Below are the code and all the weights of a small trained network. Each question names an input and a target symbol and asks about switching units off, where a switched-off unit gives its printed mean instead of its output.

import numpy as np


def w(rows, s, z=0):
    codes = np.array(rows[::2]) - 128.0
    scale = np.full(codes.shape[1], s)
    scale[-1] = z or s
    return codes * scale


def f(y):
    return np.maximum(y, 0)


def softmax(a):
    e = np.exp(a - a.max(-1, keepdims=True))
    return e / e.sum(-1, keepdims=True)


def log_softmax(a):
    a = a - a.max(-1, keepdims=True)
    return a - np.log(np.exp(a).sum(-1, keepdims=True))


def net(x, mask):
    ids = ['αεζηθπ'.index(c) for c in x.split()]
    T = len(ids)
    res = E[ids] + P[:T]
    u = 0
    for l in range(2):
        r = res
        for j in range(3):
            rows = slice(2 * j, 2 * j + 2)
            q, k, v = (r @ M[l][rows].T for M in (Q, K, V))
            z = softmax(np.where(np.tri(T) > 0, q @ k.T / 2**0.5, -1e9)) @ v
            o = O[l][rows]
            res = res + np.where(mask[u + j], z, o[:, -1]) @ o[:, :-1]
        u += 3
        y = f(res @ A[l][:, :-1].T + A[l][:, -1])
        res = res + np.where(mask[u : u + 8], y, B[l][:, -1]) @ B[l][:, :-1]
        u += 8
    return log_softmax(res[-1] @ U[:, :-1].T + U[:, -1])


Q, K, V, O, A, B = {}, {}, {}, {}, {}, {}
E = w([
[164,136,113],'α',
[192,98,80],'ε',
[118,155,20],'ζ',
[162,131,111],'η',
[38,125,58],'θ',
[122,5,231],'π',
],0.018)
P = w([
[131,10,95],'0',
[150,145,153],'1',
[149,124,136],'2',
[153,116,139],'3',
[161,102,134],'4',
[159,110,148],'5',
[156,105,137],'6',
[181,86,134],'7',
[152,78,128],'8',
[158,80,125],'9',
[169,74,119],'10',
[160,86,130],'11',
[173,65,124],'12',
],0.013)
Q[0] = w([
[207,108,97],'0.h0',
[5,128,193],'0.h0',
[125,124,106],'0.h1',
[162,117,141],'0.h1',
[38,150,108],'0.h2',
[124,157,142],'0.h2',
],0.019)
K[0] = w([
[52,173,28],'0.h0',
[215,64,192],'0.h0',
[135,102,196],'0.h1',
[115,2,115],'0.h1',
[202,172,60],'0.h2',
[152,144,195],'0.h2',
],0.013)
V[0] = w([
[181,127,161],'0.h0',
[90,114,119],'0.h0',
[124,71,181],'0.h1',
[45,165,25],'0.h1',
[181,155,183],'0.h2',
[78,5,107],'0.h2',
],0.012)
O[0] = w([
[94,107,176,113],'0.h0',
[188,136,138,141],'0.h0',
[87,218,199,185],'0.h1',
[254,16,121,68],'0.h1',
[78,164,65,121],'0.h2',
[153,227,201,249],'0.h2',
],0.0075,0.018)
A[0] = w([
[102,55,111,76],'0.n0',
[126,43,237,3],'0.n1',
[196,129,109,29],'0.n2',
[93,170,242,133],'0.n3',
[154,2,86,127],'0.n4',
[114,143,139,13],'0.n5',
[148,173,102,33],'0.n6',
[141,119,216,73],'0.n7',
],0.0085,0.0065)
B[0] = w([
[118,144,204,131],'0.n0',
[114,100,75,147],'0.n1',
[13,167,62,136],'0.n2',
[117,17,103,255],'0.n3',
[122,174,175,141],'0.n4',
[161,2,189,135],'0.n5',
[116,11,194,143],'0.n6',
[58,95,67,169],'0.n7',
],0.0077,0.021)
Q[1] = w([
[195,139,76],'1.h0',
[151,130,190],'1.h0',
[155,24,7],'1.h1',
[148,175,64],'1.h1',
[197,89,86],'1.h2',
[139,164,60],'1.h2',
],0.011)
K[1] = w([
[76,52,121],'1.h0',
[77,60,10],'1.h0',
[136,161,67],'1.h1',
[123,206,107],'1.h1',
[166,60,71],'1.h2',
[167,180,82],'1.h2',
],0.013)
V[1] = w([
[54,73,210],'1.h0',
[124,26,161],'1.h0',
[3,84,128],'1.h1',
[136,132,99],'1.h1',
[158,17,254],'1.h2',
[224,178,91],'1.h2',
],0.0092)
O[1] = w([
[82,201,106,145],'1.h0',
[37,200,170,138],'1.h0',
[119,140,76,250],'1.h1',
[75,59,145,110],'1.h1',
[80,254,142,195],'1.h2',
[131,44,144,46],'1.h2',
],0.0088,0.024)
A[1] = w([
[77,161,175,254],'1.n0',
[167,121,158,20],'1.n1',
[164,68,246,130],'1.n2',
[157,219,114,164],'1.n3',
[170,102,149,52],'1.n4',
[56,103,91,134],'1.n5',
[48,47,137,135],'1.n6',
[216,155,172,73],'1.n7',
],0.011,0.0057)
B[1] = w([
[164,52,137,230],'1.n0',
[116,2,105,131],'1.n1',
[172,170,71,146],'1.n2',
[82,78,124,251],'1.n3',
[70,77,23,135],'1.n4',
[188,172,111,171],'1.n5',
[208,219,140,134],'1.n6',
[136,218,107,137],'1.n7',
],0.0088,0.03)
U = w([
[128,69,22,99],'α',
[107,93,75,114],'ε',
[121,85,137,208],'ζ',
[189,254,112,200],'η',
[115,82,156,229],'θ',
[148,223,98,2],'π',
],0.0083,0.0053)

Each question gives the input, a string of symbols that net reads in full, and the target symbol t.
The units are the heads (2 rows each of Q, K, V and O) and the neurons (one row each of A and B). Each row of codes is followed by its name. A weight is (code - 128) times the scale printed after its matrix; where a second scale follows, it is the last column's (O, A, B and U).
mask holds one flag per unit, layer by layer, with each layer's heads first. A switched-off unit (its flag False) gives its mean, the last column of its rows in O or B, instead of its output. The means were averaged over made-up inputs and are rounded, as every weight is.
A unit's drop is (log p(t) with every unit on - log p(t) with that unit switched off) / (log p(t) with every unit on - log p(t) with every unit switched off).
The circuit of an input: a set's keep is (log p(t) with only the set's units on - log p(t) with every unit switched off) / (log p(t) with every unit on - log p(t) with every unit switched off). Starting from the 12 units with the biggest drops (on a tie, the unit counted first), units are removed one at a time, each time the one whose removal leaves the highest keep (on an exact tie, the one counted first), for as long as the keep stays at least 0.8.
circuit, biggest first: the units of the circuit, biggest drop first
most important unit: the unit with the biggest drop
top k neurons in layer l: the k neurons of layer l with the biggest drops, biggest first
drop when u is switched off: that unit's drop, to one decimal
input θ η π θ ε α η ζ θ ζ α η α, target θ: top 2 neurons in layer 0	(0.n7; 0.n1)
input π η θ α π ζ α η π ζ η η ε, target π: circuit, biggest first	(1.h2; 0.n3; 1.n3; 0.h2)
input θ α η η η θ, target η: most important unit	1.n6
input ζ ε η α, target α: top 2 neurons in layer 0	(0.n3; 0.n2)
input η η α, target θ: circuit, biggest first	(1.h1; 1.h2)
input α η ζ α α η η ζ η α, target α: top 2 neurons in layer 1	(1.n4; 1.n2)
input η η ζ α α ζ, target α: top 3 neurons in layer 0	(0.n3; 0.n6; 0.n5)
input ζ η ζ ε α ε, target α: top 4 neurons in layer 1	(1.n4; 1.n1; 1.n2; 1.n5)
input θ η π θ η ε, target θ: top 2 neurons in layer 1	(1.n0; 1.n3)
input ζ θ θ α α θ α α θ α ε, target η: top 3 neurons in layer 0	(0.n3; 0.n4; 0.n7)
input θ η α ζ, target α: top 2 neurons in layer 0	(0.n3; 0.n2)
input π θ θ θ η π π π η θ η π, target π: top 2 neurons in layer 0	(0.n3; 0.n7)
input ζ η ε ζ ε, target α: top 2 neurons in layer 1	(1.n4; 1.n1)
input η α α θ η η η η α π η ε θ, target η: most important unit	1.n3
input π ζ η θ ζ θ, target π: top 4 neurons in layer 0	(0.n3; 0.n4; 0.n0; 0.n7)
input π η ε π η α η α η η, target π: top 2 neurons in layer 1	(1.n5; 1.n3)
input η α α ζ ε η, target α: top 2 neurons in layer 1	(1.n4; 1.n5)
input η θ η η α η θ α ε, target η: top 2 neurons in layer 0	(0.n3; 0.n7)
input α ε θ α η ζ θ η ζ α ζ η, target α: drop when 1.n1 is switched off	0.2
input θ η α π α α ε, target θ: drop when 1.h2 is switched off	0.1
input π π η θ η η α η η π, target π: drop when 1.h1 is switched off	0.3
input ε η η η, target θ: drop when 1.h2 is switched off	0.1
